Here is a tiny trained network, its code and every weight. The questions are about switching its units off for an input and a class, where a switched-off unit gives its printed mean instead of its output.

import numpy as np


def w(rows, s, z=0):
    codes = np.array(rows[::2]) - 128.0
    scale = np.full(codes.shape[1], s)
    scale[-1] = z or s
    return codes * scale


def f(y):
    return np.maximum(y, 0)


def log_softmax(a):
    a = a - a.max(-1, keepdims=True)
    return a - np.log(np.exp(a).sum(-1, keepdims=True))


def net(x, mask):
    res = np.array(x, float).reshape(1, 3) / 4 @ E
    y = f(res @ A[0][:, :-1].T + A[0][:, -1])
    res = res + np.where(mask, y, B[0][:, -1]) @ B[0][:, :-1]
    return log_softmax(res[-1] @ U[:, :-1].T + U[:, -1])


A, B = {}, {}
E = w([
[186,230,40,154,228],'x0',
[89,131,17,228,33],'x1',
[254,12,167,223,158],'x2',
],0.0077)
A[0] = w([
[145,105,179,23,209,131],'N1',
[136,120,60,139,46,89],'N2',
[166,82,110,165,160,156],'N3',
[150,130,144,54,188,95],'N4',
[73,161,80,78,105,133],'N5',
[94,181,125,58,110,94],'N6',
[169,187,83,168,203,76],'N7',
[107,122,47,194,84,147],'N8',
[155,151,222,61,179,91],'N9',
[164,154,188,107,155,132],'N10',
[210,82,111,218,159,89],'N11',
[127,109,123,105,146,110],'N12',
[114,133,93,188,89,99],'N13',
[87,48,188,95,9,144],'N14',
[88,195,101,87,114,99],'N15',
[62,170,101,73,151,124],'N16',
[89,75,165,110,81,80],'N17',
[126,134,129,123,115,247],'N18',
[196,84,181,169,137,87],'N19',
[160,160,66,136,183,105],'N20',
[183,186,45,122,182,156],'N21',
[114,141,94,204,71,91],'N22',
[121,145,83,140,164,102],'N23',
[85,110,78,157,110,123],'N24',
],0.013)
B[0] = w([
[128,160,65,142,123,210],'N1',
[112,110,78,144,112,169],'N2',
[181,145,150,113,116,197],'N3',
[118,136,89,128,129,165],'N4',
[168,86,148,116,109,194],'N5',
[140,85,140,112,76,175],'N6',
[34,112,149,117,111,184],'N7',
[142,164,62,134,131,209],'N8',
[103,129,63,136,104,188],'N9',
[137,143,98,143,135,172],'N10',
[154,65,144,94,69,211],'N11',
[119,135,121,131,118,133],'N12',
[119,120,82,143,110,166],'N13',
[49,132,179,129,149,250],'N14',
[131,101,140,94,90,181],'N15',
[171,89,145,117,100,190],'N16',
[63,88,146,140,117,172],'N17',
[235,253,165,153,180,231],'N18',
[137,84,137,96,73,193],'N19',
[67,118,152,136,120,178],'N20',
[76,137,178,151,164,217],'N21',
[104,142,71,110,118,174],'N22',
[93,125,137,107,126,154],'N23',
[127,138,92,120,138,168],'N24',
],0.04,0.015)
U = w([
[101,136,23,120,111,134],'0',
[170,69,192,27,47,97],'1',
[3,120,215,120,146,95],'2',
[202,169,180,152,208,254],'3',
[160,65,126,169,254,95],'4',
],0.0088,0.0094)

Each question gives the input, the list of numbers given to net, and the class t.
The units are the neurons (one row each of A and B). Each row of codes is followed by its name. A weight is (code - 128) times the scale printed after its matrix; where a second scale follows, it is the last column's (A, B and U).
mask holds one flag per neuron, in row order. A switched-off neuron (its flag False) gives its mean, the last column of its row in B, instead of its output. The means were averaged over made-up inputs and are rounded, as every weight is.
A unit's drop is (log p(t) with every unit on - log p(t) with that unit switched off) / (log p(t) with every unit on - log p(t) with every unit switched off).
The circuit of an input: a set's keep is (log p(t) with only the set's units on - log p(t) with every unit switched off) / (log p(t) with every unit on - log p(t) with every unit switched off). Starting from the 12 units with the biggest drops (on a tie, the unit counted first), units are removed one at a time, each time the one whose removal leaves the highest keep (on an exact tie, the one counted first), for as long as the keep stays at least 0.8.
circuit, biggest first: the units of the circuit, biggest drop first
top k neurons: the k neurons with the biggest drops, biggest first
drop when u is switched off: that unit's drop, to one decimal
input [3,0,3], class 3: circuit, biggest first	(N15, N17, N9)
input [-5,6,1], class 0: circuit, biggest first	(N8)
input [1,4,-5], class 1: top 4 neurons	(N5, N1, N16, N15)
input [6,5,-6], class 1: top 2 neurons	(N14, N5)
input [6,4,6], class 1: top 2 neurons	(N11, N14)
input [-6,6,6], class 0: top 2 neurons	(N8, N22)
input [4,3,5], class 1: top 2 neurons	(N11, N14)
input [-5,-7,-7], class 0: top 4 neurons	(N1, N9, N11, N4)
input [-5,-6,0], class 0: top 2 neurons	(N1, N9)
input [1,5,-6], class 1: top 3 neurons	(N5, N16, N15)
input [7,2,7], class 1: top 3 neurons	(N11, N14, N3)
input [6,-2,-6], class 1: top 3 neurons	(N16, N14, N5)
input [7,4,5], class 2: top 2 neurons	(N21, N7)
input [-5,0,-2], class 2: circuit, biggest first	(N14)
input [-3,0,-2], class 3: top 4 neurons	(N7, N21, N20, N11)
input [-6,-7,-5], class 0: drop when N1 is switched off	0.9
input [-8,4,5], class 2: drop when N14 is switched off	2.6
input [-6,3,-1], class 2: drop when N14 is switched off	0.8
